array([[133, 128, 129, 129, 144, 123, 128, 129, 109, 124],
       [120, 121, 147, 129, 124, 138, 141, 129, 153, 130],
       [128, 127, 140, 122, 117, 124, 124, 135, 124, 124],
       [132, 131, 123, 124, 122, 138, 119, 134, 121, 122],
       [125, 122, 127, 133, 139, 119, 137, 121, 134, 135],
       [133, 131, 120, 130, 138, 125, 127, 128, 113, 125]]) value 120

array([[126, 140, 112, 138, 108, 126, 129, 126, 121],
       [131, 114, 138, 119, 143, 128, 131, 133, 134],
       [128, 121, 135, 122, 138, 127, 129, 131, 134],
       [126, 132, 122, 128, 115, 124, 122, 123, 127],
       [126, 115, 131, 127, 136, 124, 135, 157, 120],
       [124, 133, 124, 136, 121, 127, 126, 130, 126],
       [131, 113, 139, 119, 144, 128, 132, 137, 132],
       [126, 138, 121, 135, 117, 128, 125, 123, 123]]) value 121

array([[126, 132, 136, 125, 124, 123, 130, 135],
       [129, 120, 123, 120, 135, 134, 126, 127],
       [152, 138, 141, 128, 142, 141, 139, 140],
       [145, 140, 126, 131, 126, 139, 134, 123],
       [125, 120, 139, 129, 132, 125, 123, 135],
       [139, 143, 142, 129, 143, 136, 126, 123],
       [119, 130, 141, 128, 143, 132, 146, 140],
       [128, 145, 148, 128, 139, 146, 140, 144],
       [148, 149, 135, 127, 129, 123, 139, 130],
       [142, 125, 127, 129, 121, 132, 128, 121],
       [145, 142, 140, 113, 142, 140, 138, 124],
       [156, 145, 140, 120, 137, 119, 123, 136]]) value 140

array([[139, 115, 152, 134, 145, 124],
       [129, 133, 113, 127, 126, 140],
       [139, 109, 138, 147, 134, 126],
       [143, 132, 121, 131, 117, 127],
       [137, 133, 114, 117, 125, 143],
       [133, 140, 122, 111, 125, 132],
       [135, 120, 142, 135, 139, 131],
       [110, 125, 111, 139, 109, 127],
       [109, 126, 129, 123, 133, 128],
       [138, 127, 120, 126, 125, 152]]) value 120

array([[127, 125, 112, 117, 135, 127],
       [132, 132, 142, 142, 118, 129],
       [126, 127, 113, 119, 138, 122],
       [126, 127, 143, 133, 122, 132],
       [127, 127, 112, 119, 137, 124],
       [114, 120, 127, 113, 137, 131],
       [119, 124, 150, 129, 124, 136],
       [117, 119, 129, 116, 132, 135],
       [136, 134, 114, 129, 131, 119],
       [138, 136, 128, 140, 123, 122]]) value 128

array([[135, 137, 118, 116, 120, 137, 136, 136, 121, 120, 121, 122],
       [110, 125, 129, 140, 145, 114, 114, 116, 127, 145, 142, 145],
       [134, 134, 121, 120, 123, 134, 134, 134, 125, 123, 123, 124],
       [120, 116, 140, 139, 146, 115, 121, 122, 142, 147, 141, 145],
       [126, 128, 128, 128, 131, 128, 127, 128, 129, 130, 127, 129],
       [131, 120, 140, 118, 135, 136, 130, 128, 121, 134, 134, 138],
       [106, 131, 119, 149, 136, 109, 111, 116, 130, 136, 132, 133],
       [124, 132, 123, 119, 136, 132, 127, 128, 117, 134, 134, 139],
       [143, 143, 114, 117, 101, 142, 141, 140, 120, 101, 108, 101],
       [136, 142, 113, 121, 108, 137, 136, 136, 121, 108, 113, 108],
       [133, 135, 121, 121, 122, 133, 134, 134, 124, 122, 123, 123],
       [134, 142, 112, 122, 110, 136, 135, 135, 121, 109, 114, 109]]) value 112
---
Input: [146 118 141 106 122 125]
Output: 125, 146

Input:
[[119 109 139 118]
 [154 138 124 130]
 [128 135 132 145]]
Output: 118, 128

Input:
[[ 98 141 116 136]
 [ 99 138 111 134]]
Output: 136, 99

Input: [149 127 102 148 136 122 128]
Output: 128, 149

Input: [154 129 116 113 144]
Output: 144, 154

Input: [120 150 128 117]
Output: 117, 120

Input:
[[114 129 145 136 102 133]
 [124 130 135 131 123 130]]
Output: 133, 124

Input: [137 120 125 154 109]
Output: 109, 137

Input: [106 110 116 127 131]
Output: 131, 106
---
[[124 135 111 133 150 132 126]
 [134 131 131 130 123 129 106]
 [129 146 141 129 109 122 145]] result: 129

[[107 107 120 118 113]
 [116 130 107 121 136]
 [148 144 117 118 113]] result: 121

[[118 143 134 107 148]
 [122 136 125 119 143]
 [121 127 120 131 146]] result: 119

[[140 114 103 135 133]
 [122 111 133 128 143]
 [114 133 115 136 133]] result: 128

[[131 125 123 131 127]
 [144 133 105 149 128]
 [135 127 124 129 125]] result: 149

[[145 126 108 154]
 [149 125 114 145]
 [140 127 117 158]] result: 114

[[133 125 130 102 119 114 104]
 [115 128 128 117 124 128 145]
 [130 128 140 118 123 117 106]] result: 128

[[123 123 131 124 126]
 [116 105 121 139 135]
 [131 127 126 132 129]] result: 139

[[128 128 135 101 115]
 [123 120 131 123 123]
 [132 124 147 109 134]] result: 123

[[148 145 157 127 135 124 115]
 [136 103 139 138 137 125 110]
 [155 129 136 149 152 127 123]] result: 125
